[[-15.0 -60.3  -4.9  34.4   5.5  -7.6  -7.9]
 [  0.7  29.3  10.7  -1.3  -0.8  24.3  17.5]]	34.4, 29.3

[[ -3.5  26.4 -29.0 -20.3  17.6 -12.5]
 [  5.2 -17.6  33.4  53.0 -15.4  14.7]]	53.0, 33.4

[ 22.0   8.6 -50.2 -19.3  55.1]	55.1, 22.0

[ 42.7 -25.9 -26.9 -46.0 -47.9  24.7]	42.7, 24.7

[[-52.3 -18.7 -29.2 -26.3]
 [-12.7 -35.4  33.3  30.4]
 [ 49.0 -37.9 -38.6 -31.8]]	49.0, 33.3

[[ -6.0   5.4 -31.8 -19.6 -14.2  62.9]
 [-12.0  13.5  -7.6   2.6  -1.9  34.2]]	62.9, 34.2

[-16.6 -37.8  62.6  38.6  18.7   9.6]	62.6, 38.6

[[ 10.9  43.9 -46.1 -16.2  13.9]
 [ 16.8  39.5 -19.1   1.1  -5.2]
 [ 20.0 -30.2  43.0  62.7 -54.6]]	62.7, 43.9

[[ 49.8  51.6 -61.3 -10.0]
 [-64.9 -40.7  27.2   0.0]]	51.6, 49.8
---
(100.808, -181.309, -159.543, -130.344, -24.005)	-24.005, 100.808
(1.88, -1.20, 1.41, -1.27, -1.10)	-1.10, 1.88
(-1.277, -0.531, 1.246, -0.482, -0.553)	-0.553, -1.277
(0.678, -1.546, 0.462, -1.489, -0.549, -0.172, 1.915)	1.915, 0.678
((0.4, -1.5, 0.2, -0.4, 0.5, -1.1), (1.8, -0.5, -0.5, 1.2, 1.4, 1.8))	-1.1, 1.8
((-82.32, -147.79, -24.83, -70.71, 216.66), (-202.88, -51.72, 70.91, -70.71, 45.94), (-135.41, -147.79, 63.16, -70.71, -25.92))	216.66, -135.41
---
[[576 521 260 376 229]
 [815 365 865 720 310]] result: 365

[8 8 5 1 6 9 9] result: 8

[[5873 6907 6611 4236]
 [1730 7781 7548 2089]] result: 7781

[[118  79 166  82 165   8 184]
 [145 193  84 111  33  78  97]] result: 193

[[6 7 4 6]
 [6 7 6 5]
 [6 6 1 8]] result: 6

[21 89 31 48 10 68 59] result: 89

[487 314 964 414 202] result: 314

[ 234  722 -249 -610 -754  137] result: 722
---
[  7.8  -8.3  24.4  50.5 -39.1  56.6]: 50.5

[[-40.7  -1.1  59.8 -17.8  25.9]
 [ 24.9   4.5 -33.1   7.1  26.2]]: -33.1

[[ 6.4  9.3 19.7  2.0]
 [31.2 15.9 59.3 15.2]]: 15.9

[[ 23.2 -44.6 -17.3  12.7 -19.9]
 [-33.3 -13.9  50.8 -30.0  22.4]]: 50.8

[[-39.6  59.2 -42.4  -0.3  16.2 -29.4]
 [ 39.9  12.8  63.4   6.1  20.3  21.4]]: 6.1

[ 7.1  2.1 52.3 57.9 59.2]: 52.3

[-39.4 -17.8 -18.6 -21.8  13.1 -53.6]: -21.8

[ -0.5  55.8  25.3 -19.1  -9.0  12.3  11.1]: -9.0
---
 -81.6   111.7    23.0   -20.1  -146.9  -141.0  -104.7 ==> -141.0

 1.04  -2.30  -0.12  -0.88  -0.37
 0.33   0.38   1.23   1.02   1.20
 0.01   0.88   1.45   0.43   0.57
==> 0.43

 0.19   0.30  -0.25   1.17   0.01   0.58  -1.94 ==> 0.58

 0.150   0.087   0.095   0.137
-0.119   0.012   0.153  -0.050
==> 0.153

-10.3    4.5   11.2  -12.7 ==> 11.2

 -9.04   -9.04   -9.51   -9.59   -8.92    5.51   10.78
-12.69  -13.33  -13.85  -14.69  -13.04   17.72   12.28
==> 17.72

   2.851   -24.735  -177.343   163.075    13.857 ==> 163.075

  86.391     7.058  -161.995   147.245 ==> -161.995

-10.48    3.30  -17.41   15.18 ==> -17.41
---
[518, 755, 901, 206, 564, 756] => 564
[2, 9, 9, 4, 7, 6, 1] => 6
[49, 18, 17, 87, 81] => 87
[584, 395, 45, 421, -237, -751, 26] => -751
[737, 769, -635, -915, 69, 414] => 69
[717, 851, -835, -790] => -835
[-30, -2, 32, 17, 6, -31] => 6
[909, 546, 402, 239, 583] => 239
[9588, 7584, 7990, 2245, 2074] => 2245
---
14.688	-11.203	-2.109	-11.933	7.710	-14.209	-0.760
-2.190	7.785	10.748	-9.037	-1.013	10.399	-9.598
>> -2.109

-0.299	-0.977	-0.637	-1.222	-0.624	-1.604	-1.025
-0.208	-0.218	-0.213	-0.207	-0.218	-0.197	-0.198
-1.588	1.356	1.125	-0.078	-1.187	1.636	-0.887
>> -0.213

-0.20	-0.59	0.48	-0.32	0.77
0.46	-1.12	-1.05	-0.25	-2.21
1.94	1.17	-2.10	-0.02	-0.87
>> -1.05

192.436	58.087	44.104	51.747
170.087	-44.337	160.376	130.321
142.559	-134.313	198.183	214.296
>> 160.376

-0.19	-0.22	-0.05	0.10	0.09	-0.18	-0.08
0.16	-0.18	0.11	0.12	-0.06	0.11	0.17
>> -0.05

-0.33	-1.66	1.45	0.23	0.49
0.51	-1.46	1.16	1.01	0.04
0.51	-1.23	1.50	1.57	0.88
>> 1.16

0.664	10.316	0.174	1.250	11.125	-6.970
18.526	5.463	15.828	2.216	2.014	11.266
-23.685	8.757	4.066	9.148	11.589	9.258
>> 15.828

1.937	-1.158	0.064	0.592	2.182	-2.394	-0.546
0.726	0.006	0.207	0.507	0.621	0.438	0.481
0.436	0.175	0.469	0.469	0.501	0.475	0.429
>> 0.207

-9.5	20.2	-12.1	13.0	6.8	-18.5	-3.4
5.2	3.6	9.8	4.9	12.3	21.6	10.4
>> -12.1

-190.41	-167.07	169.95	-192.38	-228.58	213.60	-57.65
-103.92	-28.37	-103.87	-32.41	-79.60	-71.41	29.89
>> 169.95
---
[-36.9 -22.7  50.2  -9.9 -59.9 -35.9] Out: -36.9, -35.9

[-31.8 -36.4  65.5 -52.7   2.7 -50.9] Out: -31.8, -50.9

[[ 60.3 -63.3 -25.6  32.3]
 [ 60.7 -62.9 -24.5  31.8]] Out: 60.3, 31.8

[[ -8.6   8.2  -9.6 -47.4  10.1 -18.7]
 [ 39.0  23.3  -5.2 -33.1  38.9 -19.6]] Out: -8.6, -19.6

[[-33.6  26.6 -23.7 -32.3  -9.1 -57.0]
 [  9.6  12.0  -6.3 -16.3  -9.6   4.6]] Out: -33.6, 4.6

[ 50.0  29.8  28.1  -9.5 -22.6   2.9   5.2] Out: 50.0, 5.2

[  9.6  25.0 -34.2  52.0  50.7 -66.5] Out: 9.6, -66.5

[[  0.6 -44.5 -48.3 -60.3  -6.8]
 [-10.9 -41.1  26.2 -45.3  12.1]] Out: 0.6, 12.1
---
[ 1.7  0.6  0.9 -1.5 -0.7] -1.5

[[ 1.37  0.62 -0.83 -0.83  0.78  1.48]
 [ 1.91  0.87 -0.34 -1.48  0.60  0.60]] 0.60

[-0.44  0.09  1.00 -1.33] 1.00

[  4.2   8.1  -6.1 -12.0  16.3] -12.0

[-1.1  0.0  1.3  0.0  1.2] 0.0

[-0.101 -0.185  0.140 -0.189 -0.012 -0.052] -0.012
---
[[ 892 -159  100 -640]
 [-394 -472 -398 -427]
 [-879 -665  329  963]] Out: -159

[[-37 -50 -29  -7 -10  -7  28]
 [ 11  40  27   0 -12 -48 -19]
 [-11   1  -2   7 -13   2  12]] Out: -10

[[1 4 1 3 2 8]
 [2 3 6 8 6 3]
 [2 3 6 5 6 6]] Out: 3

[[4368 6990 4008 8311]
 [8202 2349 7288 8307]
 [6502 7508 4116 6505]] Out: 6990

[[  7  27   8  28  -8   9]
 [ 27  15  -3 -15  12 -36]
 [ -3  37   0  34 -24  20]] Out: 28

[[529 538 492 602 373 679 341]
 [432 656 350 732 324 856 203]
 [503 613 446 696 330 767 267]] Out: 373

[[1 3 4 6 2 2 3]
 [0 4 2 5 2 1 2]
 [1 3 4 7 2 2 3]] Out: 2
---
Input: 20.8  48.9  26.2  35.5  14.2  11.6  63.0
Output: 48.9

Input:  35.1  -39.0   -3.7   60.8   -9.2   58.0
Output: 58.0

Input:
 -4.0  -43.4   16.8   16.8    5.4   40.5   41.1
 39.7    0.4   37.2   37.2  -49.6  -24.6   14.5
Output: 40.5

Input: -50.0  -45.0  -61.7   32.4   26.6  -45.9   29.7
Output: 29.7

Input: -25.7  -10.8   66.4  -58.9   19.1
Output: 19.1

Input:
-28.0  -50.3   21.2   55.4  -30.7  -23.9   34.1
  5.8   17.1   25.4   14.8   -8.5   19.5   17.4
Output: 34.1

Input:  30.2  -49.8  -37.3   28.6    6.5   21.3   25.8
Output: 28.6
---
  6.4  -20.6   -9.7  -13.5   -1.1
 -6.1  -17.7   12.9    8.3   -7.9
result: 6.4, -7.9

-10.05    0.29    4.67  -12.70    8.90    4.42
  1.66    6.13    3.00   14.05   -8.19    0.34
  8.30   11.77    8.56   -4.30    3.85   -6.96
result: -10.05, -6.96

 0.06   0.15  -0.11   0.13   0.06   0.09 result: 0.06, 0.09

-16.591    3.066    3.398    4.599
  1.365   11.435   11.018    3.605
 -5.768    8.686   -2.477   -2.240
result: -16.591, -2.240

 1.51  -1.68  -0.30  -1.28  -1.93  -1.42  -0.72 result: 1.51, -0.72

 0.00  -0.13   0.08   0.11
-0.07   0.04   0.04  -0.09
result: 0.00, -0.09
